Read these off the table that follows. Counting starts at 1.
1) Report the entry at row 1, column 2.
2) Report the entry directly above the smallest entry.
3) Report the entry in row 1 and column 3.
4) Report the entry in row 2 and column 2.
5) Report the entry directly below 127.
6) Report the entry in the bottom-right corner.
7) Report the top-right entry.
8) Report the entry at row 1, column 1.
129,128,128,162,103
127,128,151,80,106
128,128,103,125,140
112,113,140,134,128
128,100,145,128,167
123,119,128,126,129
129,128,174,120,93
145,193,109,126,184
116,101,136,108,110
128,112,140,113,124
128,165,129,137,128
133,121,144,159,128
137,114,96,103,115
114,174,125,111,71
119,110,142,136,173
1) 128
2) 115
3) 128
4) 128
5) 128
6) 173
7) 103
8) 129

Read these off the table that follows.
1) Which number is the entry directly above 159?
2) Which number is the third entry, reading row by row?
3) Which number is the third-last entry, reading row by row?
4) Which number is the 1st entry, reading row by row?
5) Which number is the 2nd-last entry, reading row by row?
6) Which number is the 5th-last entry, reading row by row?
7) Which number is the fourth entry from the end, reading row by row?
8) Which number is the entry in the bottom-right corner?
[[123 122 127 129 102 121 131 130 125 128 132 133 127 129 130]
 [130 128 127 130 143 128 128 128 125 127 131 134 129 127 126]
 [137 123 126 129 174 128 128 130 131 137 127 128 129 127 131]
 [122 125 128 126 175 129 124 129 129 131 128 124 127 128 121]
 [138 127 128 127 112 125 127 130 129 130 116 130 129 125 128]
 [130 130 130 129 100 124 130 127 128 129 128 121 127 128 132]
 [130 127 128 130 142 130 127 127 131 131 128 123 128 128 126]
 [135 127 126 129 174 130 129 130 128 125 135 131 126 129 122]
 [118 128 126 130 159 126 127 129 129 133 127 132 127 130 132]
 [120 130 131 126  65 122 127 126 130 122 123 129 126 128 135]
 [124 128 127 127 151 126 129 126 134 125 134 132 127 127 124]
 [131 122 128 127 193 129 127 129 134 125 120 130 126 125 133]
 [136 124 128 127 101 124 130 130 122 126 132 130 129 130 125]
 [129 128 129 129 176 127 124 128 127 128 133 134 130 129 122]
 [136 129 128 128  81 131 132 131 132 137 133 130 127 127 126]
 [126 128 128 129 144 130 131 125 128 127 122 128 127 127 129]]
1) 174
2) 127
3) 127
4) 123
5) 127
6) 122
7) 128
8) 129
